In the rows, zero is written as 128.
Each row is followed by its class.
[157 136 153 108  88  73  88 112 125 148 135 147 143 165 179 133  98 171
  98 118 137  65 169 148 116 127 122 108 167 102 118 116 120 174 118 121
 115  90 139]	D
[144 182  93  99 138 113  86 104 126 148  80  65 122  90 150 174 116 108
  59 107  91 120 138 126 100 116 130 127 153 131 119 103 119 167 122 198
 138 165  93]	Q
[172 141 152 127  89  64  79 101 123 160 149 128 134 155 168 140  91 158
 102 131 142  77 184 127 104 118 133 142 168  90 104 123 117 166 139 127
 108  90 131]	J
[146 165  90 148  93  39 145 118 161 121 134 109 103  85 130 105 158 161
  81 146 152 108 178 119 167  77 167 159 104 126 194 171  94 129 148 100
 108 153  76]	Z
[129 151 102 107 137 139 116 101 126 134  90  67 109 109 132 149 115  95
  87 116  78 107 133 125 109 118 146 129 136 150  95 136 134 132 122 172
 152 149  86]	R
[153 173  99 135  85  49 147 121 155 123 141 116 113  80 101 106 154 161
 100 150 170  96 152 136 165  87 145 144 117 138 195 150  75 132 158  58
 127 155  70]	N
[163 187 107  91 136 107  57 117 158 129 114  85  89 118 159 158 120 130
  52 112  92 117 148 123 108 140 100 128 139 126 114 101 130 146 108 176
 128 162  96]	D
[152 181  85 142  97  38 127 122 159 107 151 101 106  95 142 111 165 154
 106 141 157 119 168 116 178 101 136 130 111 132 185 164  86 142 154  92
 105 158  64]	K
[156 165  89 141 102  45 124 112 157 115 153 128  92  84 125 102 151 158
  96 153 162  99 171 126 176  74 160 149 116 128 184 147  99 134 143  65
 124 152  76]	N
[141 166  92  97 137 115  85  96 138 137  80  73 122 102 155 171 117 122
  66 118  87 118 140 115  85  97 153 136 154 141 120 110 132 155 124 202
 135 166  86]	W
[148 145 161 115  93  84  84 129 146 139 146 123 129 133 162 153 100 169
 125 123 147  55 201 131  99 143 113 145 132 109 105 126 126 152 118 120
 122  85 122]	R
[135 180  81 141  75  56 157 132 151 120 138  99 130  94 123 108 171 149
 111 143 162 118 150 138 167 108 149 121 116 145 194 165  64 142 166  92
 109 173  67]	K
[191 144 158 121  96  41  37 116 134 141 159 128 125 157 202 154 109 160
 106 129 157  74 201 113  95 128 110 135 141 103 122 105  95 167 132 114
  97  88 125]	J
[142 164 102 113 135 119 107  94 132 143  97  66  99 117 135 155 110  91
  76 122  88 112 135 126  96 121 134 147 150 135 101 127 125 137 139 175
 134 153  78]	J
[160 149 149 123  89  70 104 106 133 146 151 142 159 143 172 144  98 165
 101 127 138  72 182 129 108 110 143 118 156 110 120 120 129 153 124 119
 113  81 135]	M
[146 190 104 149  98  70 156  95 148 120 143 107 102 104  94  98 162 140
  83 137 142 112 145 121 178  79 141 167 124 132 166 175  97 126 149  70
 121 144  94]	X
[137 167 100  91 126 126  73 113 145 144  84  77 107 115 161 168 106 132
  64 120  87 120 134 127 102 129 122 121 164 136 117 100 124 161 115 188
 141 164  90]	D
[125 175  93 156 101  86 181 104 139 132 123 132  90  99  82  92 154 115
  80 132 146 113 140 153 180  72 137 172 128 138 161 190 111 124 156  60
 120 139  97]	Q
[163 149 147 116  94  70  83 115 115 154 132 141 150 130 170 144 105 146
  99 113 144  66 178 143 125 121 138 120 152 103 115 122 109 173 125 129
 116  93 142]	Q
[161 153 110  96 130 117  98 109 149 149 101  84 100  89 128 154  91 103
  97 106  90 111  96 119  80 123 114 127 152 141 110 129 127 134 123 163
 158 129 109]	N
[118 156 104 102 140 132 128  94 145 139  90  79 101 125 124 148 111  87
  97 127  82 120 122 145 104 136 128 136 154 153  98 159 129 135 149 162
 152 138  89]	K
[174 205 100 109 142  99  63 107 169 131 122  80 107 104 151 169 118 130
  51 122  94 122 155  95  94 126  99 146 144 126 115 100 134 131 122 170
 130 155 103]	M
[165 131 158  95  94  66 102  94 123 148 149 148 139 139 157 123  94 161
 117 132 143  54 180 155 113 113 149 123 160 106 116 124 131 162 132 108
 125  72 142]	N
[139 124 149 125  98  72 107  93 125 150 132 153 147 166 163 128  97 152
 113 131 135  68 174 147 106 100 152 141 162 107 110 143 136 160 130 127
 112  80 142]	W
[137 154 100 106 142 141 135 102 133 137 102  80  92 114 131 133 115 105
  69 122  87 112 143 131 112 108 142 134 142 144 106 142 150 128 131 161
 150 143  70]	A
[141 181  86 160  71  75 168 121 160 119 155 134 129 104 124 103 154 162
  74 155 153 116 179 120 177  80 158 142 111 133 169 147 104 119 133  85
 105 168  91]	M
[161 139 150 106  91  50  85 108 133 148 146 119 159 135 184 140 111 164
 101 128 138  74 197 135 112 110 163 119 134  97 140 123 111 160 128 151
 105  92 137]	Z
[134 171  85 170  87  70 166 123 140 122 145 128 103  97 117  96 152 153
  81 147 155 111 166 106 184  75 150 159 103 127 181 153 106 128 147  71
 113 163  93]	G
[141 170  84 151  86  62 150 128 149 122 119 116 133  98 119 111 164 155
  95 146 161  99 154 123 153  74 157 146 116 140 185 158  75 134 151  87
 116 170  71]	W
[152 129 143 118 107  61  83  98 123 145 140 145 151 156 179 142 100 162
 108 132 139  68 190 138 107  96 148 128 153 105 113 131 130 162 122 135
 111  90 135]	W
[127 163 101  89 123 133  99 109 133 141  84  80 109 122 152 154 117 124
  68 111  89 121 130 138 104 131 137 118 166 137 118 104 129 161 115 187
 141 162  90]	D
[137 170  89 163  85  71 154 128 140 116 145 125 100  89 125 101 155 159
  79 148 154 116 171 107 182  72 158 153 101 129 188 146 110 134 143  77
 107 168  82]	G
[132 174  90 145  70  68 148 143 155 129 126 114 117 102 126 107 159 164
  91 142 161 107 145 138 171 101 134 129 124 143 193 150  68 142 142  84
 113 173  70]	D
[125 169  86 154  54  81 153 134 156 123 143 128 108 115 129 100 149 159
  74 150 150 122 165 142 188  91 152 136 121 122 171 140  96 139 120  99
 110 172  85]	D
[133 154 102 109 135 138 112 102 121 129  88  74 104  99 122 149 124  97
  85 114  82 104 127 128 106 116 144 132 137 155 107 134 134 123 129 160
 154 147  86]	R
[126 158 109 121 123 158 134  99 134 145  87  92  95 104 113 147  96  95
  60 126  76 121 125 127 102 107 136 159 147 140 107 135 151 127 136 161
 155 148 108]	G
[188 145 165  93 103  30  27 116 137 127 168 156 116 135 189 152 107 175
 109 133 161  56 205 135 101 121 115 125 137 111 137  97 114 159 124  90
 120  74 131]	N
[144 172  90 162  94  79 162 102 148 131 142 105  95 113 101  95 153 133
  83 148 151 124 157 124 172  72 151 171 128 119 160 166  98 131 162  76
 106 159  80]	J
[133 151 108  93 126 122 121  91 133 136 101  95 103 109 120 138  98 103
  87 124  81  90 125 149 109 121 159 131 152 148 109 132 137 136 127 149
 155 136  84]	N
[128 179  95 165 100  78 177 111 148 131 122 129  93 102  90  97 150 117
  80 135 149 109 147 134 188  75 126 174 123 131 152 184 104 129 150  64
 123 143  94]	Q
[120 151 106 116 128 145 126 101 130 138  86  71 102 116 121 142 112  84
  88 112  76 109 117 127 110 123 149 139 143 148  92 143 131 133 126 160
 154 142  90]	R
[152 134 152 109  93  67  94 103 132 154 138 123 156 136 170 142 105 161
 100 130 133  73 187 140 112 106 169 128 146 100 130 132 114 159 135 143
 112  87 144]	Z
[211 149 173 108 109  51  64  98 128 113 160 145 127 134 177 130 132 166
 110 104 153  55 198 139  89 149 116 146 139 110 135 125 120 149 118 105
 109  57 149]	X
[183 155 159 116 101  44  58 121 144 121 161 153 134 149 204 160 118 167
 100 122 152  66 202 115  98 125 102 120 132 128 132 107 114 150 118  96
 104  78 130]	M
[154 142 151 113  94  61  84 100 132 151 155 132 149 152 166 140  98 154
 123 137 138  86 179 144 110 129 128 117 156 108 119 136 120 157 145 131
 117  81 143]	K
[146 144 168 135  91  95 103 127 148 145 150 161 112 143 148 142  87 166
 103 135 143  55 191 141 103 138 103 168 137 108 111 136 140 147 135  90
 113  80 146]	G
[154 170  89 154 109  59 157 125 155 120 157 111  82  95 129  92 162 159
  85 144 163 109 181 114 178  68 138 149 110 130 174 173 115 125 147  78
 113 147  53]	A
[135 171  94 170  54  90 172 137 150 129 147 126 119  93 119  96 151 146
  75 154 157 121 174 116 181  76 165 153  94 114 174 135  98 132 139  92
 111 165 104]	G
[137 157 104  96 125 119 115  93 137 129  92  91  97 100 124 144 104 105
  76 127  87  99 130 134 109 110 147 141 153 141 109 120 137 140 125 152
 162 141  83]	N
[156 179  88 153  96  61 131 132 150 118 151 121  91  78 136 112 156 168
  78 151 158 108 183 108 169  73 132 153  97 132 188 146 109 132 147  81
 103 163  88]	G
[128 175  93  88 123 126 101  99 145 145  90  55 125 112 148 163 115 103
  84 116  82 131 121 130  99 128 144 115 165 139 115 123 115 169 146 196
 138 163  90]	K
[142 181  93 154  67  65 169 114 146 130 143 116 124 105 110  86 159 150
  82 146 145 105 160 122 172  91 168 150 106 134 166 159  86 131 137  90
 112 156  98]	X
[151 174  95 160  73  66 152 129 147 134 132 100 109 104 108 104 161 139
  97 144 169 112 146 127 155 101 140 159 127 132 178 162  58 135 170  74
 108 166  69]	J
[177 200 104  98 154 104  47 114 149 140 111  77  93  90 141 168 125 113
  50 111  97 125 149 120 102 126  95 143 133 123 111 107 123 144 123 176
 130 158 112]	Q
[134 163  91 146  78  49 173 126 156 127 119  98 130  86 118 104 165 151
  96 145 159 103 162 131 157  88 169 146  98 138 206 168  68 126 156  98
 113 154  74]	Z
[133 156  87 163  74  77 164 126 136 118 144 115 114 102 120  88 166 141
  96 144 150 111 166 121 191  80 177 135  96 132 159 158  94 128 134  81
 114 160  84]	R
[131 149 101 112 134 140 112 103 125 128  87  73 103 109 133 142 119  89
  87 114  76 107 125 124 115 122 155 132 140 147 100 136 135 134 123 168
 151 151  85]	R
[146 170  94 143  84  70 149 135 144 122 121  93 118  84 116 109 171 149
 104 137 163 103 153 114 162  89 139 136 103 145 180 158  69 134 154  77
 123 163  72]	R
[182 140 153 121 100  66  73 101 122 154 153 123 141 156 177 141  99 152
 104 126 143  71 186 130 102 113 134 130 158  90 108 120 110 167 137 121
 105  86 133]	J
[144 164  84 156  94  57 162 124 148 119 120 129 114 104 107  95 165 153
  96 147 162  96 150 131 155  78 147 159 119 141 181 180  83 126 156  68
 118 159  73]	W
[146 142 163 141  85  81 100 122 139 137 160 157 116 136 154 144  89 167
 107 130 149  69 199 136 107 138 113 167 129 107 124 126 143 141 124 103
 113  77 142]	G
[124 168 104 106 131 133 127 100 126 148  73  96  95 112 113 141 105  85
  61 110  84 111 122 144 111 120 129 152 156 138  97 149 137 144 129 158
 153 144  95]	Q
[152 149 154 129  99  69  93 119 138 144 142 157 122 141 154 142  94 159
 107 119 150  57 197 157 111 153 104 159 144 108 111 140 123 158 119 105
 113  83 136]	Q
[183 148 167 117  92  62  39 135 130 126 163 155 121 141 197 151 115 165
  95 132 157  75 206 113 105 121 107 133 120 108 138  94 117 156 125  97
 110  86 149]	G
[162 175 100 102 157 102  64 103 152 126 108  82 100 107 142 164 121 116
  65 117  94 122 146 116  83 108 116 147 129 123 118 118 141 129 117 179
 135 153  96]	W
[171 137 154 105  97  51  74  98 131 153 151 140 144 132 168 142  86 169
 110 132 139  55 178 135 110 106 145 120 160 100 120 112 121 168 130 114
 126  82 136]	N
[199 151 162 118 109  77  75 112 148 106 158 163 135 132 185 150 125 168
 103 124 159  60 213 136  95 128 102 142 145 109 131 111 133 139 121  94
 111  68 144]	M
[148 150 158 133  88  91  97 132 141 137 150 155 121 134 154 145  94 171
 105 134 150  58 202 135 109 142 105 164 136 101 117 121 138 150 129 106
 118  92 140]	G
[131 148 102 114 139 139 150  98 136 141  94  82  87 120 128 127 109  95
  71 117  88 116 138 127 110 109 142 144 149 141  99 152 154 129 130 163
 155 137  71]	A
[196 146 157 118 115  59  56 117 120 121 144 160 125 125 179 150 119 158
  95 114 158  55 211 153 104 139  99 140 139 100 121 113 124 156 115 110
 115  74 145]	Q
[154 155 111 101 122 116  97 101 149 155 100  86 103 105 131 147  88  93
  87 113  82 100 102 129  82 122 140 132 156 148 103 133 117 136 127 158
 159 126 107]	N
[125 180  85 164  68  71 184 116 151 122 151 130 130 108 113 101 151 156
  76 153 150 118 169 125 178  73 162 142 116 133 176 149 110 120 137  83
 107 162  85]	M
[198 130 174 109 111  75  92 109 130 124 167 147 120 144 182 124 121 162
 104 111 160  70 213 146  87 123 116 136 137 104 132 124 150 141 123 116
 110  54 128]	A
[159 182 111 102 148  85  73 102 163 141 111  62 108 107 142 160 124 117
  57 123  92 118 157 109  93 120 126 150 125 118 125 118 119 129 131 189
 133 147 107]	Z
[125 125 152 136  94  75 125 106 140 141 132 160 134 164 150 134  93 155
 125 126 143  53 182 157  90 130 134 166 153 121 113 154 138 146 123 115
 113  75 128]	W
[135 169  93 148  75  48 162 129 155 127 123  95 130  89 119 106 168 146
  92 143 159 107 157 125 163  80 167 147 107 132 204 166  63 131 156  94
 116 157  74]	Z
[142 173  93  92 130 111  84 100 148 136 102  52 123 101 160 173 119 116
  80 122  87 138 138 122  95 119 141 112 148 141 129 115 114 160 136 195
 133 161  83]	K
[155 169  84 163  99  45 134 118 146 120 145 103  90 103 137 106 159 143
  91 142 161 112 172 107 177  88 151 156 116 119 163 155  87 141 152  87
 101 163  60]	J
[192 146 166 118  90  78  77 122 130 117 154 155 122 118 177 146 114 171
  94 119 157  65 214 132  94 131 105 150 126  96 138  99 143 150 124 116
 110  78 150]	G
[197 146 162 115 109  58  60 116 122 119 146 157 123 121 182 147 123 155
 103 108 162  64 211 152  96 144 102 146 138 106 132 114 125 153 112 117
 110  68 142]	Q
[175 147 165 112  82  63  54 132 126 125 156 152 122 143 199 151 116 165
  88 125 156  76 204 118 107 116 109 127 122 107 140  95 116 167 124  98
 106  90 142]	G
